Here is a tiny trained network, its code and every weight. The questions are about switching its units off for an input and a target symbol, where a switched-off unit gives its printed mean instead of its output.

import numpy as np


def w(rows, s, z=0):
    codes = np.array(rows[::2]) - 128.0
    scale = np.full(codes.shape[1], s)
    scale[-1] = z or s
    return codes * scale


def norm(h):
    return h / np.sqrt((h * h).mean(-1, keepdims=True) + 1e-5)


def f(y):
    return np.maximum(y, 0)


def softmax(a):
    e = np.exp(a - a.max(-1, keepdims=True))
    return e / e.sum(-1, keepdims=True)


def log_softmax(a):
    a = a - a.max(-1, keepdims=True)
    return a - np.log(np.exp(a).sum(-1, keepdims=True))


def net(x, mask):
    ids = ['ΓΔΘΛΣΦΩαβζημξπτψ'.index(c) for c in x.split()]
    T = len(ids)
    res = E[ids] + P[:T]
    u = 0
    for l in range(2):
        r = norm(res)
        for j in range(2):
            rows = slice(4 * j, 4 * j + 4)
            q, k, v = (r @ M[l][rows].T for M in (Q, K, V))
            z = softmax(np.where(np.tri(T) > 0, q @ k.T / 4**0.5, -1e9)) @ v
            o = O[l][rows]
            res = res + np.where(mask[u + j], z, o[:, -1]) @ o[:, :-1]
        u += 2
        y = f(norm(res) @ A[l][:, :-1].T + A[l][:, -1])
        res = res + np.where(mask[u : u + 24], y, B[l][:, -1]) @ B[l][:, :-1]
        u += 24
    return log_softmax(norm(res)[-1] @ U[:, :-1].T + U[:, -1])


Q, K, V, O, A, B = {}, {}, {}, {}, {}, {}
E = w([
[133,95,155,137,131],'Γ',
[125,183,158,80,174],'Δ',
[253,99,110,72,141],'Θ',
[130,75,110,182,107],'Λ',
[178,144,103,74,85],'Σ',
[123,75,142,157,122],'Φ',
[123,110,146,133,101],'Ω',
[102,127,131,166,180],'α',
[175,125,184,98,198],'β',
[148,132,76,166,135],'ζ',
[128,98,132,148,110],'η',
[150,100,123,143,99],'μ',
[89,66,130,138,122],'ξ',
[141,74,129,176,136],'π',
[118,135,106,149,142],'τ',
[14,160,126,89,142],'ψ',
],0.0079)
P = w([
[179,115,217,137,98],'0',
[103,51,80,111,134],'1',
[112,68,68,120,136],'2',
[107,84,53,125,138],'3',
[104,90,35,138,152],'4',
[105,111,24,159,162],'5',
[112,136,12,160,172],'6',
[122,139,3,158,160],'7',
],0.0031)
Q[0] = w([
[171,103,193,183,117],'L0H1',
[90,159,65,119,184],'L0H1',
[75,79,212,185,52],'L0H1',
[134,164,79,98,178],'L0H1',
[69,58,9,166,165],'L0H2',
[115,238,62,18,205],'L0H2',
[169,124,42,85,23],'L0H2',
[252,147,129,105,209],'L0H2',
],0.013)
K[0] = w([
[126,58,134,116,151],'L0H1',
[67,190,108,132,136],'L0H1',
[118,46,187,90,68],'L0H1',
[111,182,110,144,148],'L0H1',
[94,101,51,197,205],'L0H2',
[132,249,70,107,174],'L0H2',
[199,81,34,68,91],'L0H2',
[236,196,145,161,193],'L0H2',
],0.014)
V[0] = w([
[139,138,160,228,119],'L0H1',
[11,113,150,179,205],'L0H1',
[166,134,156,228,99],'L0H1',
[211,147,127,140,74],'L0H1',
[207,198,238,57,199],'L0H2',
[128,200,157,74,53],'L0H2',
[74,159,99,88,2],'L0H2',
[11,53,2,198,12],'L0H2',
],0.0031)
O[0] = w([
[88,125,169,166,104,121],'L0H1',
[117,236,215,151,193,162],'L0H1',
[90,92,145,163,75,120],'L0H1',
[116,57,88,130,80,100],'L0H1',
[39,74,61,19,97,11],'L0H2',
[143,192,114,22,51,33],'L0H2',
[196,248,159,84,58,93],'L0H2',
[254,240,210,239,139,251],'L0H2',
],0.0033,0.0032)
A[0] = w([
[71,166,90,116,23,42],'L0N1',
[30,231,125,140,112,21],'L0N2',
[168,121,92,89,67,68],'L0N3',
[62,204,62,161,153,110],'L0N4',
[49,97,135,98,154,56],'L0N5',
[63,192,132,146,162,113],'L0N6',
[56,182,238,117,132,8],'L0N7',
[158,76,111,78,138,130],'L0N8',
[100,159,185,148,74,92],'L0N9',
[136,105,96,165,122,87],'L0N10',
[82,129,224,93,110,93],'L0N11',
[157,121,124,144,55,53],'L0N12',
[134,110,79,124,137,92],'L0N13',
[61,183,59,130,119,89],'L0N14',
[83,167,128,130,113,102],'L0N15',
[97,98,84,189,87,57],'L0N16',
[204,191,117,115,65,110],'L0N17',
[193,93,57,50,204,78],'L0N18',
[60,183,116,73,151,144],'L0N19',
[147,180,86,138,149,5],'L0N20',
[52,192,163,107,37,55],'L0N21',
[160,199,78,86,46,26],'L0N22',
[37,253,157,66,127,104],'L0N23',
[112,187,85,58,161,182],'L0N24',
],0.0053,0.0021)
B[0] = w([
[156,65,114,202,97,140],'L0N1',
[154,247,115,138,147,163],'L0N2',
[152,90,57,117,121,171],'L0N3',
[188,124,145,113,151,190],'L0N4',
[83,49,80,128,143,161],'L0N5',
[154,144,169,69,133,191],'L0N6',
[176,156,194,61,165,156],'L0N7',
[163,73,85,145,140,207],'L0N8',
[155,142,117,86,133,159],'L0N9',
[92,180,135,123,129,176],'L0N10',
[154,123,175,99,103,147],'L0N11',
[118,194,130,106,131,154],'L0N12',
[138,130,136,151,137,160],'L0N13',
[136,131,75,122,154,153],'L0N14',
[135,163,117,124,133,143],'L0N15',
[77,226,139,98,125,155],'L0N16',
[64,68,121,162,175,194],'L0N17',
[209,95,49,122,170,253],'L0N18',
[83,103,70,122,185,185],'L0N19',
[181,85,135,108,111,143],'L0N20',
[177,175,200,161,74,145],'L0N21',
[55,29,94,141,201,151],'L0N22',
[104,219,46,31,164,192],'L0N23',
[121,138,61,77,184,214],'L0N24',
],0.013,0.0024)
Q[1] = w([
[189,218,230,207,146],'L1H1',
[63,145,145,84,102],'L1H1',
[188,120,207,131,62],'L1H1',
[167,120,72,101,107],'L1H1',
[224,120,171,177,121],'L1H2',
[121,95,4,38,64],'L1H2',
[123,125,120,67,40],'L1H2',
[142,141,227,151,104],'L1H2',
],0.022)
K[1] = w([
[61,99,179,69,2],'L1H1',
[75,146,128,181,205],'L1H1',
[100,86,137,194,73],'L1H1',
[137,138,73,142,112],'L1H1',
[157,81,156,131,33],'L1H2',
[193,162,54,196,226],'L1H2',
[142,114,150,214,209],'L1H2',
[88,80,212,164,130],'L1H2',
],0.018)
V[1] = w([
[11,105,99,145,55],'L1H1',
[104,66,186,105,138],'L1H1',
[251,116,85,170,7],'L1H1',
[116,108,104,230,201],'L1H1',
[143,24,204,76,179],'L1H2',
[191,124,155,81,148],'L1H2',
[50,93,105,164,112],'L1H2',
[157,145,243,169,188],'L1H2',
],0.013)
O[1] = w([
[109,151,14,81,103,2],'L1H1',
[118,132,147,54,148,111],'L1H1',
[157,7,92,194,188,209],'L1H1',
[73,108,156,132,39,114],'L1H1',
[128,41,202,74,144,190],'L1H2',
[178,99,167,129,159,206],'L1H2',
[55,132,107,107,99,66],'L1H2',
[220,78,145,95,61,28],'L1H2',
],0.013,0.0038)
A[1] = w([
[95,109,164,207,122,70],'L1N1',
[130,151,99,170,155,69],'L1N2',
[79,172,142,100,170,95],'L1N3',
[132,96,129,103,153,103],'L1N4',
[87,78,110,95,120,135],'L1N5',
[179,173,119,147,144,17],'L1N6',
[124,216,127,147,101,119],'L1N7',
[120,67,87,136,102,2],'L1N8',
[177,125,174,200,94,119],'L1N9',
[116,117,43,124,81,91],'L1N10',
[163,100,150,94,128,155],'L1N11',
[173,130,62,148,122,104],'L1N12',
[106,183,92,95,115,191],'L1N13',
[121,143,244,146,128,135],'L1N14',
[142,126,116,108,99,100],'L1N15',
[152,85,111,147,148,90],'L1N16',
[208,91,105,99,131,123],'L1N17',
[98,201,187,162,145,48],'L1N18',
[184,154,147,128,153,46],'L1N19',
[99,81,194,162,89,154],'L1N20',
[144,120,102,59,140,16],'L1N21',
[97,152,82,161,190,192],'L1N22',
[131,128,48,92,142,136],'L1N23',
[130,102,105,211,26,136],'L1N24',
],0.011,0.0037)
B[1] = w([
[198,103,147,50,166,169],'L1N1',
[80,124,154,72,119,166],'L1N2',
[86,52,81,124,129,184],'L1N3',
[130,124,125,170,78,169],'L1N4',
[199,137,157,194,97,167],'L1N5',
[180,217,178,122,137,151],'L1N6',
[183,31,110,150,68,181],'L1N7',
[113,206,153,195,84,144],'L1N8',
[26,103,206,112,140,188],'L1N9',
[163,203,149,200,82,166],'L1N10',
[138,114,55,127,131,184],'L1N11',
[67,144,158,157,185,175],'L1N12',
[197,81,139,166,201,194],'L1N13',
[2,212,99,125,113,195],'L1N14',
[146,115,96,100,108,136],'L1N15',
[179,149,118,188,101,195],'L1N16',
[191,122,43,106,119,206],'L1N17',
[121,36,86,190,55,165],'L1N18',
[147,201,150,142,75,162],'L1N19',
[129,213,126,124,193,186],'L1N20',
[99,36,135,144,120,137],'L1N21',
[203,182,108,38,115,255],'L1N22',
[103,129,211,106,133,174],'L1N23',
[67,19,191,184,161,170],'L1N24',
],0.02,0.0065)
U = w([
[191,93,78,49,63,103],'Γ',
[120,133,62,12,211,60],'Δ',
[213,60,77,180,182,87],'Θ',
[202,92,251,83,127,48],'Λ',
[142,176,82,235,73,118],'Σ',
[90,70,34,143,87,143],'Φ',
[120,209,206,179,111,163],'Ω',
[13,157,117,137,151,252],'α',
[84,12,156,71,140,108],'β',
[90,79,195,220,125,135],'ζ',
[102,157,189,37,97,208],'η',
[149,99,160,136,26,201],'μ',
[92,188,30,179,194,69],'ξ',
[110,188,45,90,63,201],'π',
[94,153,204,156,248,71],'τ',
[217,245,124,96,148,89],'ψ',
],0.013,0.004)

Each question gives the input, a string of symbols that net reads in full, and the target symbol t.
The units are the heads (4 rows each of Q, K, V and O) and the neurons (one row each of A and B). Each row of codes is followed by its name. A weight is (code - 128) times the scale printed after its matrix; where a second scale follows, it is the last column's (O, A, B and U).
mask holds one flag per unit, layer by layer, with each layer's heads first. A switched-off unit (its flag False) gives its mean, the last column of its rows in O or B, instead of its output. The means were averaged over made-up inputs and are rounded, as every weight is.
A unit's drop is (log p(t) with every unit on - log p(t) with that unit switched off) / (log p(t) with every unit on - log p(t) with every unit switched off).
The circuit of an input: a set's keep is (log p(t) with only the set's units on - log p(t) with every unit switched off) / (log p(t) with every unit on - log p(t) with every unit switched off). Starting from the 12 units with the biggest drops (on a tie, the unit counted first), units are removed one at a time, each time the one whose removal leaves the highest keep (on an exact tie, the one counted first), for as long as the keep stays at least 0.8.
circuit, biggest first: the units of the circuit, biggest drop first
unit that matters most: the unit with the biggest drop
top k neurons: the k neurons with the biggest drops, biggest first
k most important neurons of layer l: the k neurons of layer l with the biggest drops, biggest first
drop when u is switched off: that unit's drop, to one decimal
input α Λ η Ω ζ, target η: unit that matters most	L0H2
input ζ ζ Φ α Ω μ β, target α: circuit, biggest first	(L1H1; L1N14)
input Θ Ω Ω β μ Σ ψ Ω, target τ: circuit, biggest first	(L0H2; L1H2; L1N14)
input α Φ Σ Σ, target α: 3 most important neurons of layer 0	(L0N17; L0N22; L0N18)
input ψ Δ μ μ β, target Δ: top 2 neurons	(L0N18; L1N22)
input α Θ Δ β ξ η ζ, target η: 2 most important neurons of layer 0	(L0N18; L0N24)
input Ω η β, target β: top 2 neurons	(L0N24; L0N18)
input Λ Ω β η, target ζ: top 2 neurons	(L0N18; L1N24)
input η ψ τ Θ Σ Σ Θ η, target ψ: top 2 neurons	(L0N16; L0N18)
input Σ ψ α Θ η, target Δ: top 2 neurons	(L0N22; L1N22)
input π τ ζ Δ, target Δ: top 2 neurons	(L0N24; L0N23)
input Θ Θ ψ μ Θ ξ, target τ: top 2 neurons	(L0N19; L0N18)
input Φ Ω ζ α β Δ, target Δ: 3 most important neurons of layer 0	(L0N18; L0N24; L0N23)
input Ω Δ Φ β Σ μ Λ Σ, target Δ: top 4 neurons	(L0N18; L0N23; L0N24; L0N17)
input ζ Ω Ω μ α Δ Λ, target Σ: most important neuron of layer 0	(L0N16)
input Ω Ω β, target β: top 3 neurons	(L0N24; L0N23; L0N18)
input Λ μ Ω Ω τ Θ β ζ, target ζ: top 2 neurons	(L0N18; L1N24)
input η Λ Ω, target ψ: top 2 neurons	(L0N16; L0N18)
input μ π Ω Γ μ μ, target ξ: 2 most important neurons of layer 0	(L0N16; L0N18)
input ζ η Ω Ω, target Σ: unit that matters most	L0H1
input η Ω Δ ξ Σ, target Δ: top 2 neurons	(L0N18; L1N22)
input Σ Ω Σ β Δ ζ ξ π, target Δ: top 2 neurons	(L0N22; L1N22)
input η Γ π π η, target ψ: 2 most important neurons of layer 0	(L0N16; L0N18)
input Σ Θ τ Γ β, target τ: top 2 neurons	(L0N18; L1N20)
input Σ τ π ξ Ω, target Δ: top 2 neurons	(L0N22; L1N22)
input η η ψ τ ξ, target ψ: 2 most important neurons of layer 0	(L0N16; L0N18)
input Θ τ Ω ζ Φ Φ, target τ: unit that matters most	L0H2
input ξ μ Ω Ω Ω Φ, target Λ: drop when L1N13 is switched off	0.0
input α Θ ζ Ω Ω, target η: drop when L1H2 is switched off	0.2
input Φ η ξ Θ α ψ ψ, target ψ: drop when L1H1 is switched off	0.1
